What can hang from each mark
z765: z282
z830: z203 z282 z689 z691 z923 z926 z977
z170: z926
z203: z689
z691: z602
z689: z203 z691 z923
z977: z689
z282: z170 z602 z689 z691 z765 z923
z923: z203 z602 z734 z830
z602: z170 z734 z765 z830
z926: z203 z765

Each row is shifted at random along 6 fixed directions that mean nothing.
Known rows, with every way that one mark hangs from another
z170{z926{z203 z765}}: [ 320  269 -316  157   73  307  219 -106 -140  261 -440 -253   92 -115
   14    1 -183  309  577  -73 -289   15 -215  287  -96  253  -14  124
 -283  -15 -495 -328  -10  326 -417 -375  -44  246 -327   23 -290  188
  248   83 -172]
z602{z765 z830{z203{z689{z923{z734}}} z282 z977}}: [ 344  -41 -206   82 -295   74 -111   64   70  110 -269 -240  -61   47
  167  202   -6  213 -177 -222 -187 -320  119    8   25 -172 -151  -79
 -131  148   31   38 -122  -48 -704 -266 -108  272  -53  -30  -99   36
   42 -100  -14]
z977{z689{z691 z923{z602{z170 z765}}}}: [  23 -180 -181  -69   86   82   69  256 -194 -307  -45   43    5  333
   30   31  130 -242 -116  -55 -151  -76  -51  -54  124  169  125 -295
   44 -249  160 -206  -41   29 -197 -107 -161  141 -186  -15  303 -209
   28  -49  127]
z282{z170{z926} z689 z691}: [ -65 -408 -272  249 -433 -118 -116  329  -17  332  110  -60 -464  245
   22  339 -538  263  146 -312 -101 -113  225 -251  102 -298  184   76
  -18   99  448  -57 -504  160 -193 -232   53   41  463  114  158 -440
  321 -369   56]
z170{z926{z203{z689} z765{z282{z923{z602 z830}}}}}: [ 276    6 -169  -97  307  273  203  -91 -191  187 -411   -8  168   31
   91  -27  -37  119  181  -34 -426   65 -170  105  -47  111  110  -98
  -93  148 -243 -143  -40  180 -401 -425    0  444 -356  -60 -153  173
  160   26 -106]
z926{z203{z689{z691}} z765{z282{z170 z923}}}: [-114 -116  -63  283  348 -141  223  516  -35 -350 -463  389  446  -23
  -93  250  107 -647   -6 -123  -83 -271 -289 -163 -145  281 -203 -243
   -2 -281  -80  -89  365  -64  126  -47 -438  375 -185 -128  110 -217
  159  224 -505]
z282{z170{z926{z765}} z689{z203} z923}: [  93 -229 -183  -34   28  156   -5  -10  118  233 -412   92 -196  151
    8  197  -97  313  -78 -150 -148  100 -128   37   75 -217  124   -2
   53  -31  239   61 -230  231 -240 -264   -5  584   98  -24  -25 -205
  262 -175  -48]
z830{z977{z689{z203}}}: [ -70 -246 -210  289 -292 -148   20  570  -57  -65 -147 -151 -252   91
   49  498 -140  -20   20 -406   48 -460  -58  -54   90   38  -55  -46
  -80  -16  240 -119 -144    2 -295 -132 -123   65  120  -99  322 -172
  276 -259  -92]
z923{z203 z602 z734 z830{z689 z691}}: [-287 -271  -21  -16  278 -185  424   97 -642   24  -30  343  292 -270
   25 -139 -732 -282  121 -147 -263   70   97 -144   59   91  348   21
  -24  268 -165 -356   81 -153  210 -278   68  160 -494 -212  253    0
   23  159 -264]
z830{z689 z691 z923}: [ -26 -133  -71   62  -52   18  112  310  -37  -80 -212    0   36   36
  159   21 -326  -75  230 -236 -137 -240   -6  185  120   87   36  217
 -241 -175 -103 -203   49   75 -322 -178  -13  235  -37    1  110   87
  164   79 -244]
z926{z203{z689{z691 z923{z830}}}}: [-208 -232 -147  234   -5   44  -26  566 -293 -120 -117   84  -21  154
   42  204  -89 -132   -1 -160 -138 -377   59 -326  -46  -50   71 -327
   47 -122  266  -89   57 -244 -251 -210 -362   85   -2  -94  253 -270
   42 -203 -209]
z765{z282{z602 z689{z923{z203}} z691}}: [-343 -276  -22  160  177 -162  102  629   19   64 -227   -1  254  121
   10   79 -440 -293   71 -331 -304 -196  -96 -156  123  -96  236  232
 -159   14  169 -117  -23   66 -322 -552 -283  380  452  -36  -57 -215
  460 -191   32]
z602{z170 z830{z282 z689 z691}}: [  41 -260 -176  113  -12 -187  -17  231   18 -300 -125  196   76  111
  -95  344   53 -380 -170 -199  -29 -140  -75   -5  205   -3 -160  -19
  -32 -201   20  -54   78 -136 -125   20  -58  179 -104  172  340 -112
  -47   63 -235]
z830{z689{z923} z926}: [  82 -141 -232  -27 -237  114   -8   31 -116  186   83 -199 -317   86
   96  -22 -373  308  273 -188 -149   10   60  206  197   76   83  -34
   -6   86  -36 -281 -327  313 -290 -228  278   58 -253   42  251   50
  149  -12   92]
z170{z926{z203{z689{z923{z602 z830{z691}}}} z765}}: [ 391   43 -292   34 -123   98  209 -157 -427   51   37   -2 -208  202
   37   71 -220  216  342  119  -73   47   66  -12 -115  409   34 -429
   86  128 -154 -378 -258  291  -17   65  198  -56 -740  -47  358   24
    0  198  -90]
z691{z602{z734 z765 z830{z923}}}: [ 242  -58 -244 -110   20  -96  324 -149 -206 -162   12  204   92   74
  -63  158 -161 -389   17  118   30  149  -59   13  194  368  -33    4
 -280  -88  -73 -130 -128   86   49   -4  188   69 -421  162  114  -12
 -184  113  180]
z830{z282 z689 z691 z926{z203} z977}: [ 136 -310  -83   65 -207 -219  -67  296   26   25 -434   87 -271   -4
  212  480 -247 -143 -154 -362  107 -293  -48  167  114    2 -239   16
  -24   76  -40  -51  -41   -1 -114   41   12  238 -113   13  432   13
  263  129 -534]
z689{z691 z923{z203 z602{z765} z734}}: [-306 -114  -82    2  201  -67  348   20 -509  -78   18  320  208 -126
  -24 -329 -619 -267   77   91 -126  114   44  -75   50  273  204  -63
  -34   16  -94 -376    6   24  337 -248   43   82 -445 -179  196 -208
  -59  260  -60]
z977{z689{z691 z923{z203 z602{z734 z765} z830}}}: [ 373 -291 -461 -235 -176  163  -68  -80  -97  -85 -320  -30 -414  181
  184  112  248  489 -135   44  -91  -58 -201  216  211  -43   41 -131
    6    7 -156 -157 -368  289 -403    3  232  216 -306  -39  103    8
  -71 -136 -107]
z282{z602{z170} z691 z923{z203 z734 z830}}: [  -1 -321 -223  113 -178 -325   78  305 -226  119  -95  -19 -231  111
  188  301 -417    2 -131 -124  -38 -239   80 -247   65 -135  164   74
  -52  193  258  -69 -210  -88 -226 -194 -168  113  179 -244   44 -236
  147 -268  -80]
z691{z602{z170{z926} z734 z765}}: [  72 -179 -332  369 -217 -442  353  260 -212    4  103  156 -150   24
 -222  613 -447 -486  206 -122  141 -193 -105 -150  116  367 -156   45
 -263 -155  173 -139 -133  -35  145  154  -15 -427   34   55  264 -222
 -133 -143   29]
z282{z170 z602 z689 z691 z765}: [ 153 -375 -323  321 -561 -505  117  274   24   90  142  -66 -484  420
  -88  620 -467  132  154 -221  145  -82   91 -194   98   95   36   23
  -18   69  376 -194 -596  465  162  252  139  -49  211   -2  392 -518
  394 -139   77]
z977{z689{z203 z691 z923}}: [-310 -211 -294  237 -248   39   -7  249  -78  254   43  -12 -157 -132
  -89 -170 -606  410  409 -251 -164  -67  -42  160  145  -49   85  278
  -92  -15  -90 -312 -240  276 -164 -347  223   61   -3  -19  143 -174
  129  -41  -79]
z203{z689{z923{z602{z830} z734}}}: [ -58  -77 -242  -40   52   96  326 -197 -366  -21  393  153  238  -76
  -63 -371 -486   13  355  -10 -181  325   77  115  153  374  153  -28
  -20  154 -260 -363 -217  409  196 -268  486   98 -821 -112  174   53
  -50  351  136]
z926{z203{z689{z691{z602} z923}}}: [ 115 -159 -286 -114  107  408  -47   85  -88   14 -428   38   36   97
  147   18  184  163  -10   -6 -250   57 -150   97  138  -88   71  -90
  -83 -150 -100  -55  -92  183 -338 -290  -86  447 -201   -4 -114  -33
   87  -15 -143]
z170{z926{z203{z689{z691}} z765{z282{z923{z734}}}}}: [ -49  -82  -86  111  286   86  278  247 -212   37 -374  293  192 -116
   38   97 -197 -258   68 -112 -179 -148 -149  -21 -142  167    2 -120
  -72  -48 -103 -109   70   -4  -31 -184 -188  315 -194 -208    2  -93
  128   56 -307]
z926{z765{z282{z170 z923{z203}}}}: [ 185 -137 -188  -63   91  130   80  -50  -44   96 -226   79  105   31
   62  -92  -95   31   45   66 -306   84  -37   36   98    0   27  -50
  -83   77  -52 -140 -163  253 -192 -383  121  483 -134   90  -67  -88
  174  118   -4]
z689{z203 z691{z602{z170{z926} z830{z282}}}}: [  17  -13 -237  140 -127   31 -148  110 -234 -109  -77 -164  -15  287
  -41  203  -90 -118   79  -97  -50   31   -3 -178   41   71   65 -244
   69 -195   93 -353 -106    1 -167 -143 -292  -88  -76   54  318 -293
   77  -82  110]
z691{z602{z765 z830{z282 z923{z203}}}}: [ 131  -49 -287  115  -42 -282  380 -248 -130   92  -28  150  188 -209
 -227  -25 -582  -21  442   -5 -124  177 -201  273  237  423 -119  419
 -345   90 -513 -366  -90  319  165 -188  523   44 -476  141  103  171
  -66  362 -118]
z602{z170 z830{z203 z282 z923{z734}}}: [  -1 -300 -201  271 -376 -332 -133  301 -112  117  134  -20 -235  -15
   61  328 -439  -53  -98 -225   61 -383  215 -218   97 -175 -149  -47
  -26  136  297  -15 -109 -300 -342 -132  -41  -98  151  -30  354 -177
  -85 -181 -123]
z691{z602{z170{z926}}}: [ 341  -81 -300 -133   18  287  -30   19 -165    7 -188 -265  -94  359
  147  282  217  -33   12  -43 -261   82  -56  -13  207  -16  180 -133
 -143 -148  147 -122 -232  100 -494 -314 -127  135   40   94  -18  -48
  129 -281  285]
z926{z203{z689{z691 z923{z830{z977}}}} z765{z282}}: [  27 -362 -145   -4 -142   21  -41   19 -143  337  -89  221 -179  -54
   67  -69 -379  217  -57   23 -283  -64  180 -117   84 -189  -23 -150
   28  371  139   -5 -330   86 -128 -266  283  346 -176   41  141 -180
  -47   39 -172]
z282{z170{z926} z602{z734 z765} z689 z691 z923}: [ -30 -218  -64  -13  167 -115  219  175  162  199 -367  231  106  187
   14  227 -411 -295 -213 -247 -115  116  -60  -84   59 -167  191  340
 -198  -69  350  224  -83   58 -156 -321 -259  587  367    7 -309 -312
  328 -193   72]
z689{z203 z691 z923{z602 z734 z830{z282 z977}}}: [-378 -372 -108   65  -38 -235  -62  142 -228  200 -195   94 -100 -160
  113  -59 -689  178  -23 -243 -167 -144  -38  -10  199 -283  134  350
 -108  235   56 -122 -117 -100  -86 -466  130  105  144 -284   75 -180
  -19 -142 -282]
z926{z203 z765{z282}}: [   3  -56 -223  280  -43   78  128  105  -50  649 -275 -145  175 -312
  -58 -171 -675  267  572 -138 -524  -85    1   37   39 -111   22  351
 -380  246 -255 -193  -68  200 -504 -670   19  297  182  169 -378   13
  224  -26  -83]
z602{z170{z926{z203}} z734 z765 z830}: [ 212  346 -272  267  -24  -25  261 -286 -296    4  233   29  326 -124
 -243  -73 -430 -413  287   75   43  245  140  -96 -177  509 -174 -227
  -60   56 -229 -288   89   12  -37 -159 -125  -96 -792  255   45  -40
 -141  298  139]
z689{z203 z691 z923}: [-350 -132 -122  219   48  -25  -40  640 -236 -500 -229  125  -67  266
   -4  301   89 -348 -131  -95  130 -380 -159 -208  -11  129    4 -346
   79 -481  298 -219  113 -190   12  -11 -480   -3   71 -162  440 -421
   69 -124 -170]
z602{z170{z926{z203}} z830{z282{z691} z689}}: [  69 -196 -180   83   13   37 -106   46    2  167 -232   52   28   37
  -25  200 -179  -50 -132 -219 -213   16   29  -30  105 -259  -25   37
  -18   70   61   25  -42 -139 -379 -305 -138  347   -4  177   52  -77
   78  -77 -139]
z977{z689{z203 z923{z734 z830{z282 z926}}}}: [  -1 -502 -314   30 -184 -128  -94  442 -159 -129 -158  160 -463  111
  116  477   61  152 -253 -252   91 -402 -146   -9  134 -138  -20 -222
  108  -66  234  -21 -242  -79 -229   76   61   19   48 -259  484 -192
  -16 -327 -254]
z689{z203 z923{z602 z734 z830{z691 z926}}}: [ -60 -236 -204  -98   37  -14   36   91 -326   82 -267   43 -213  -45
  157   83 -289  184    3  -92 -135  -81  -96   42  125 -106  179   62
  -82   78  -33 -112 -107  -66 -234 -308   76   50  -88 -209   80  -13
  -54 -171 -189]
z203{z689{z691 z923}}: [-221 -270 -181  162  -78  129   -6  505  -78  -69 -115   12  -82  145
   48  108  -90   58   74 -248 -241 -338  -23  -52  135 -127   94   27
 -118 -224  201  -49 -102  -21 -320 -288 -102  121  220 -103   47 -216
   48 -242  -85]
z830{z689{z923} z691{z602}}: [  94 -284 -168 -118  -80  142  -13  254  -33   28 -243  -28 -145  256
  187  151 -113   41   30 -130 -233 -109   -7   41  280 -150  193   95
 -201 -175  129  -91 -199  117 -406 -167  -25  220  173   63   57  -44
  114 -160   29]

Rows
[ 286 -313 -211 -131  -77 -241  -54  383   15 -450 -405   20 -301  369
  229  654  400 -316 -478  -84  205 -307 -237   -3  155  143 -149 -257
   20  -11  109  -22 -226   52 -167  115  -41  251  -41  -43  384  -98
  222 -104 -171] : z765{z282{z602{z830{z923{z203} z926 z977}} z691}}
[-106   75    5   57   78  -60   49  355 -304 -188 -122  -83   65  -78
  293   32 -291 -252   48 -234  -41 -310   76  -42  -92  123   58  -36
  -89   86  -74 -179  146 -252 -279 -392 -195   60 -262 -249  101   48
  148   -4 -281] : z689{z923{z734 z830{z203 z691 z926 z977}}}
[ 115  -98  -32 -280  188  127   60 -117 -144 -118 -381  328    5  -96
  208  -42  -83 -150 -253  -65  -23  138  -86  328   46   94 -104 -244
  162  -72 -222 -211  -19  128  155  101   85  480 -615 -182  378   -2
   86  460 -379] : z830{z203 z282 z689{z691 z923{z734}} z926{z765}}
[-237 -147  -46   -1  410  127  191  381  -19 -149 -369  235  450  -99
  105  -95  -87 -364  -22 -145 -344  -51 -212   70   64   44   82  186
 -177  -88 -175 -100  116   92 -181 -578 -156  606  -19  -39 -181   -2
  337  136 -187] : z765{z282{z691 z923{z203{z689}}}}
[  38 -243 -141 -194   64   55  189  126 -258   57 -198  198 -190   55
   86  224 -206 -206   27  -63 -163   91  -35  100  251   52  146  148
 -249 -112   -3  -79 -187   -3   21 -211  225  128  -25  173  194  -67
   58  -39  -40] : z830{z691{z602} z926}
[-136 -350 -100   62  -74 -153   65  400 -162    3 -122  101 -173  -37
  100  253 -276  -29  -32 -323 -206 -331   46  -26  177 -177   89  259
 -221  151  119   11 -112 -218 -272 -358  179  205  115   32  165  -68
   84 -247 -258] : z923{z830{z691 z977{z689}}}
[ -54  -82 -111  184    0 -219  251   95 -176  115   72  209  175   31
 -121  169 -640 -450  207 -173  -93  155  132 -241   17   72  121  158
 -186   35  120 -121 -107  -41  191 -191  -66   43  -47  124    6 -274
  109   39   26] : z282{z170{z926{z765}} z691{z602{z734 z830{z689}}}}
[ -14 -282 -242 -155  145  298   87  213 -152  -35 -276  148  -11  -46
  172  -41   45  141 -142 -122 -196  -70 -114  152  157 -125  179  -24
  -57  -51  -25  -50 -132   86 -324 -319   47  472 -156 -164   -8  -21
  120 -116  -96] : z977{z689{z923{z203 z734}}}
[  27 -224  -11 -112   -9   80  175  151 -152  284 -201 -103 -111  357
  173  158 -344  128 -211 -152 -193   22  165 -230   12 -159  429 -160
    7   87  551  -28 -349  176 -388 -239 -320  531  223 -266   43 -358
  406 -339  447] : z282{z602 z689{z203} z765 z923{z734}}
[ -89 -248  -29  -94  208   66  210  193 -184  235 -238  180  -27  -88
   -8   85 -280 -202  -17 -136 -395  -41   -8   32  168  -95  116   98
 -226   57  116   22 -107 -116 -169 -473  127  341  162  137   31 -108
   90 -131   25] : z830{z926{z765{z282}}}
[ 311  -65 -107   21 -163 -254   90  148   44   59 -405 -324 -245   65
  241  427 -181 -179  -75 -288    9 -363 -102  155  132  147 -163  183
 -302  116   67   85   25 -131 -559 -279 -105   34   78  -66  -69  178
   66 -211  -97] : z830{z923{z602{z170 z734 z765}} z926 z977}
[  13  -21 -123  146  174 -188  333  166 -209   41 -197   66  180  -16
 -124  248 -362 -447  144 -163 -169  -90  -84 -125   70  125   72  198
 -312  -50    3  -27  155 -254 -210 -279 -218    0   19   96 -100  -45
  -73 -144  -10] : z923{z602{z170{z926{z765}} z734 z830{z691}}}
[  78 -367 -278 -224  -90   70   73 -197 -318  232   18  120 -305 -213
  164    7 -345  317   15 -151 -209  129   69  204  242 -155  150   80
  -45  314 -141 -141 -400  140 -119 -206  533  199 -366  -93  140   58
  -60  -86 -125] : z923{z734 z830{z689 z926}}
[ 546    5 -397  -84   56  335  -87 -184   40    4 -510 -100  105   67
  130   51  374  163   92  138 -229  134 -209  176   31   70 -159 -232
  -72  -28 -350 -177 -111  431 -392 -215  -20  522 -362  150 -189   33
  205  194 -175] : z926{z203 z765{z282{z170}}}
